Each row has two labels, one from each of two sets.
[ 18.6  51.4   4.5 -41.8 -24.7  12.0 -13.4  15.4   5.0 -15.2  -5.8  12.8
 -17.8   0.3 -15.7 -84.4 -37.6  20.8  17.4 -41.0  53.3  12.6 -40.8  31.6
  24.2   0.7   8.2   3.2  -0.2] => (47) B
[  0.6  14.6   9.0 -11.3 -10.2  -1.4  -1.7  17.7   4.7   1.0   4.6   7.2
  -1.1   2.0   0.6 -11.1   3.6  -8.0   2.7  -4.1   8.8   1.2  -5.1   2.7
  20.0   0.5  -9.5  -7.7  14.3] => (45) T
[  9.2  19.2  12.5 -32.5  -1.5 -10.9  -4.8  18.7  13.6  -3.8  -5.4  -2.4
   1.3  -3.1  -6.8 -33.4 -21.1   2.4   7.0 -19.9  22.5  -4.5   0.1   4.6
   0.7   2.8  -9.9   7.5  -4.6] => (38) X
[  8.8  14.0   2.1 -14.9   1.7   3.3   2.6  -3.8  -3.1 -14.2   2.5   1.3
  -5.2  -7.5 -10.7 -38.7 -23.3  14.2   9.3 -22.6  23.0  12.1 -18.2   9.0
  -3.2  -3.7   5.3  12.8 -14.1] => (47) X
[ 4.1  5.2  3.7  2.6 -7.0 -2.8  1.5  9.3 -1.2  4.0 -5.5  6.6 -6.0  1.0
  5.4 -0.9  8.6 -3.0  5.2  8.1 -1.6  2.6  0.0  5.9 15.8 -1.7 -4.1 -3.9
  8.6] => (45) B
[ 10.7  30.7  10.8 -13.3 -26.9   7.4   3.1  20.6  15.0 -12.0  -4.5  11.5
 -12.3  10.0 -10.2 -44.3 -12.1   7.5   1.5 -19.0  34.3   9.0 -26.4  17.1
  26.4  -3.7  -1.4  -2.4   7.0] => (45) B
[  6.2   8.8   3.6  -9.2  -0.1   8.3   1.8  -7.7  -6.4  -7.4   4.5  -1.8
  -4.1  -8.1 -11.1 -17.8 -18.2  14.7   2.1 -16.8   7.9   8.5  -3.1   3.1
   3.3   5.2  -3.3   2.4  -6.2] => (47) X
[ 14.3  20.8  -3.7 -28.3 -15.3  -3.3  -4.6  18.8   2.0  -8.6  -0.7   2.2
   4.0   1.2  -2.4 -22.2 -13.5   2.7  18.4  -4.8  12.1   3.7  -7.9   3.7
  26.4  -6.6  -3.2  -1.1  10.4] => (48) T
[ -3.7 -11.8  -2.0 -12.3  15.1   1.7  -3.0  -1.8   3.7   0.2  -6.8  -4.4
   4.7  -1.1  -4.7  -1.6  -2.4  -8.6   4.0   0.6  -4.8  -7.9  10.1  -5.6
 -23.0   2.4  -2.4   0.6  -7.2] => (48) X
[  7.8  24.8  10.4 -31.5  -1.3   0.1  -3.4   5.0   1.6  -1.1  -1.1  -2.9
  -6.3  -6.3  -9.4 -47.6 -34.6  18.4  -3.0 -35.9  50.8   7.3 -12.4  11.3
  -5.4   6.8  -7.2   8.5 -14.3] => (47) X
[  7.1  14.7  -5.2 -20.9  -8.7  -3.4  -1.4  10.4 -10.2 -12.1   1.4   1.4
  -3.4   4.3  -3.6 -22.9 -10.2  -0.5  21.4  -0.3   7.0   0.6  -3.5   8.4
   7.8  -3.5  12.3  -2.6   7.0] => (48) B
[  7.7  19.1 -13.4 -11.5 -15.7   3.4   5.3  -1.7  -8.3  -6.5  10.9  -3.6
  -2.6   0.9  -8.8 -15.7 -10.9  17.4   7.0 -11.1   9.4   9.2 -11.5   4.6
  23.6  -4.1   6.4  -5.8  -2.1] => (47) T
[  7.3  21.7  -7.9 -15.7 -11.1  -0.2   1.1  -1.1 -10.5  -7.4   6.4   3.8
  -0.8   2.2  -6.1 -16.1 -15.5  19.8  10.8  -9.3   7.7  14.3 -10.5   8.2
  29.3  -1.2  14.3  -0.4  10.0] => (47) T
[ 11.9   3.8   2.5 -31.6   2.7  -6.3 -10.3  17.9  14.3 -15.2   2.5  -3.6
   0.9   0.1  -0.7 -28.3 -23.3  -4.0   8.4  -7.4  18.7 -10.4  -1.7   0.5
  -9.7   2.4  -5.3   4.1   4.7] => (48) P
[ 10.7  24.5   2.9 -25.3 -10.1  -3.6  -1.6  18.5   5.5 -11.5  -1.8   7.4
  -7.5   6.0  -1.7 -37.1 -13.7   0.5  16.6   3.2  13.7   2.0 -10.2   8.5
  19.6  -0.9   7.3   2.5   8.7] => (38) B
[-10.0  -2.2  15.3   3.8 -16.8   0.3   2.7   1.3  17.9   7.9   5.2   5.7
  -3.9   1.5   8.6  -0.6  10.2  -7.1 -12.9   3.6   2.4  -3.5   7.5   0.0
 -13.6   5.3 -11.9   3.2  -7.7] => (45) X

Each row has two labels, one from each of two sets.
[  4.6  -7.2   3.3  14.3  -1.1 -11.7  13.4   1.5   4.3  -5.8  15.6   8.6
  -1.5  20.5  10.3   6.5   4.5  -8.4  -5.8  -2.0  16.6   9.8  -2.1 -14.0
  27.8   1.3  -1.6  17.3 -15.6] => S gh
[  1.5  -1.4  -7.1   8.5  -8.3  -6.5   6.7   8.1 -11.8  10.7  12.5  -3.8
  -8.7 -53.4  27.4  35.0   7.8 -11.4  -3.7 -12.8   9.4   3.6  20.0  -8.4
  30.3  -2.1   1.8   1.2 -12.5] => S gh
[  1.7  -8.0   2.1   9.8  -3.4   8.4   5.4   0.0  -8.0   4.9   4.9   3.9
  -0.4  13.9  19.4 -24.0  -4.9  11.6   2.2  -4.9  -6.5   0.2  -8.1 -12.6
   1.2   7.4   1.9   1.9 -14.7] => E gh
[  0.5   4.7   3.6  11.3 -16.4  -6.1   3.0  14.8  -7.5   3.8   6.3  -0.7
  -7.9 -29.2   5.4  26.6   2.6  -3.9   3.4 -21.0  17.8 -10.5  -2.1  -9.3
  23.2  -1.6   1.4   2.1   0.7] => S gh
[  1.6  -3.5  -1.7   5.0  10.0  -5.8   5.7   2.7  -4.2   0.2   2.5  -3.9
   5.1  19.5   9.5  12.2   2.7   4.8   8.0 -16.9  13.1  10.5  -0.7  -5.6
  10.8   1.5   0.9  10.8  -4.5] => S pz
[ -2.1  -1.2   1.6   7.3 -16.4   5.4  -0.6   7.9  -6.4  -0.8  10.9  -4.4
  -7.5  12.3  43.6  -9.4  -2.6   7.6   2.3 -25.3   0.1   0.7   7.3   3.6
   8.5   6.1  -0.8   0.6 -21.6] => E gh
[  2.6   0.5   6.2   4.9 -16.9  11.7   8.2   5.8 -13.4   0.2   4.7   4.2
  -4.4 -40.9  13.5  19.3   3.0  -5.3  -0.1 -25.8   5.2  -2.2 -11.1 -14.6
  32.4   5.4  -0.5   5.7  -4.8] => S gh
[  0.5  11.6  -1.0  10.1  35.2 -12.6   3.3   7.2  -5.0  -0.4  13.8  11.1
  -2.8 -14.0 -12.9 -15.8   4.4  -9.4  15.4 -10.2   4.0 -17.6  15.6  -5.0
  24.3   3.8   0.2   3.8 -18.3] => Q gh
